Here is a tiny trained network, its code and every weight. The questions are about switching its units off for an input and a class, where a switched-off unit gives its printed mean instead of its output.

import numpy as np


def w(rows, s, z=0):
    codes = np.array(rows[::2]) - 128.0
    scale = np.full(codes.shape[1], s)
    scale[-1] = z or s
    return codes * scale


def norm(h):
    return h / np.sqrt((h * h).mean(-1, keepdims=True) + 1e-5)


def f(y):
    return y / 2 * (1 + np.tanh(0.7978845608 * (y + 0.044715 * y**3)))


def log_softmax(a):
    a = a - a.max(-1, keepdims=True)
    return a - np.log(np.exp(a).sum(-1, keepdims=True))


def net(x, mask):
    res = np.array(x, float).reshape(1, 5) / 4 @ E
    u = 0
    for l in range(4):
        y = f(norm(res) @ A[l][:, :-1].T + A[l][:, -1])
        res = res + np.where(mask[u : u + 4], y, B[l][:, -1]) @ B[l][:, :-1]
        u += 4
    return log_softmax(norm(res)[-1] @ U[:, :-1].T + U[:, -1])


A, B = {}, {}
E = w([
[127,154,110,126,70,58,153,193,158,100],'x0',
[120,152,147,96,119,47,183,195,158,192],'x1',
[83,254,152,142,89,182,149,127,106,124],'x2',
[202,102,216,145,66,152,148,178,131,107],'x3',
[118,126,112,76,179,157,180,108,102,61],'x4',
],0.0092)
A[0] = w([
[159,209,154,120,105,102,157,192,56,114,140],'0.n0',
[75,183,121,150,83,99,9,152,63,169,131],'0.n1',
[144,70,131,169,2,81,103,192,207,82,122],'0.n2',
[31,170,80,129,73,72,178,173,106,163,3],'0.n3',
],0.0067,0.0049)
B[0] = w([
[138,102,230,122,22,103,203,105,134,77,214],'0.n0',
[169,156,140,211,98,81,179,109,212,98,200],'0.n1',
[129,254,130,105,146,148,64,196,181,121,254],'0.n2',
[221,118,133,96,143,139,156,2,111,203,176],'0.n3',
],0.0093,0.0047)
A[1] = w([
[78,154,105,113,132,215,110,100,96,50,40],'1.n0',
[115,133,76,91,148,199,168,92,113,133,32],'1.n1',
[82,123,189,77,109,120,160,255,95,144,2],'1.n2',
[101,190,113,127,128,160,154,61,179,63,100],'1.n3',
],0.0066,0.0035)
B[1] = w([
[76,172,105,83,80,153,122,123,127,64,219],'1.n0',
[114,142,149,5,141,96,165,200,138,88,162],'1.n1',
[132,120,178,74,98,104,179,142,171,101,194],'1.n2',
[143,140,114,176,105,175,53,182,98,102,253],'1.n3',
],0.011,0.0028)
A[2] = w([
[2,170,123,109,109,88,76,97,105,192,247],'2.n0',
[189,133,60,83,212,74,224,108,128,177,39],'2.n1',
[101,163,129,51,145,154,194,67,111,105,75],'2.n2',
[182,40,106,157,205,183,106,87,142,155,249],'2.n3',
],0.0087,0.0016)
B[2] = w([
[117,107,102,122,82,159,95,102,173,167,192],'2.n0',
[86,19,160,181,135,110,94,83,90,168,223],'2.n1',
[171,141,188,66,152,94,182,132,28,205,229],'2.n2',
[118,70,206,150,244,123,135,77,103,194,252],'2.n3',
],0.012,0.0044)
A[3] = w([
[170,101,96,184,117,223,92,108,51,59,158],'3.n0',
[182,68,165,131,201,110,181,121,128,174,30],'3.n1',
[165,50,188,93,148,58,161,254,99,87,158],'3.n2',
[85,111,158,171,167,30,113,125,156,194,3],'3.n3',
],0.0087,0.0018)
B[3] = w([
[81,90,58,77,163,168,40,97,156,143,201],'3.n0',
[172,155,132,228,107,162,180,82,127,162,248],'3.n1',
[197,124,85,160,25,153,105,82,252,117,255],'3.n2',
[97,95,84,123,139,141,24,66,134,121,225],'3.n3',
],0.011,0.0056)
U = w([
[59,238,115,42,252,146,90,174,67,119,114],'0',
[178,9,228,152,214,102,165,45,47,205,223],'1',
[50,142,36,73,118,194,66,153,190,48,2],'2',
[213,223,254,201,16,68,208,225,240,134,93],'3',
],0.0098,0.0044)

Each question gives the input, the list of numbers given to net, and the class t.
The units are the neurons (one row each of A and B). Each row of codes is followed by its name. A weight is (code - 128) times the scale printed after its matrix; where a second scale follows, it is the last column's (A, B and U).
mask holds one flag per neuron, layer by layer. A switched-off neuron (its flag False) gives its mean, the last column of its row in B, instead of its output. The means were averaged over made-up inputs and are rounded, as every weight is.
A unit's drop is (log p(t) with every unit on - log p(t) with that unit switched off) / (log p(t) with every unit on - log p(t) with every unit switched off).
The circuit of an input: a set's keep is (log p(t) with only the set's units on - log p(t) with every unit switched off) / (log p(t) with every unit on - log p(t) with every unit switched off). Starting from the 12 units with the biggest drops (on a tie, the unit counted first), units are removed one at a time, each time the one whose removal leaves the highest keep (on an exact tie, the one counted first), for as long as the keep stays at least 0.8.
circuit, biggest first: the units of the circuit, biggest drop first
most important unit: the unit with the biggest drop
k most important neurons: the k neurons with the biggest drops, biggest first
top k neurons in layer l: the k neurons of layer l with the biggest drops, biggest first
drop when u is switched off: that unit's drop, to one decimal
input [-6,0,7,-3,-5], class 2: circuit, biggest first => [1.n3; 2.n2; 2.n3]
input [-4,3,-7,3,-6], class 3: most important unit => 0.n2
input [1,-3,2,-2,8], class 0: circuit, biggest first => [2.n2; 1.n0]
input [3,-4,8,2,4], class 0: 2 most important neurons => [3.n2; 3.n0]
input [7,-3,-3,-7,0], class 1: 4 most important neurons => [1.n0; 0.n2; 0.n0; 0.n3]
input [-6,-7,-1,0,7], class 0: top 2 neurons in layer 2 => [2.n1; 2.n2]
input [-1,7,5,-3,-4], class 1: top 2 neurons in layer 0 => [0.n3; 0.n2]
input [-7,7,-2,3,-7], class 3: 2 most important neurons => [0.n3; 2.n3]
input [-2,-1,8,-3,-3], class 2: 3 most important neurons => [1.n3; 3.n0; 2.n2]
input [-2,5,7,-3,6], class 3: top 2 neurons in layer 1 => [1.n3; 1.n1]
input [6,-6,-1,-3,5], class 0: top 3 neurons in layer 1 => [1.n0; 1.n1; 1.n2]
input [5,7,1,-4,-2], class 1: 2 most important neurons => [0.n3; 2.n1]
input [0,-8,3,-4,6], class 0: top 3 neurons in layer 0 => [0.n1; 0.n2; 0.n0]
input [-3,4,-4,0,-7], class 2: top neuron in layer 2 => [2.n3]
input [-1,-8,4,2,-7], class 2: drop when 3.n0 is switched off => 0.8
input [0,4,5,-7,2], class 1: drop when 0.n3 is switched off => 2.1
input [-4,-8,6,-1,0], class 2: drop when 3.n0 is switched off => 0.2
input [-1,-4,1,8,3], class 2: drop when 3.n0 is switched off => 0.3
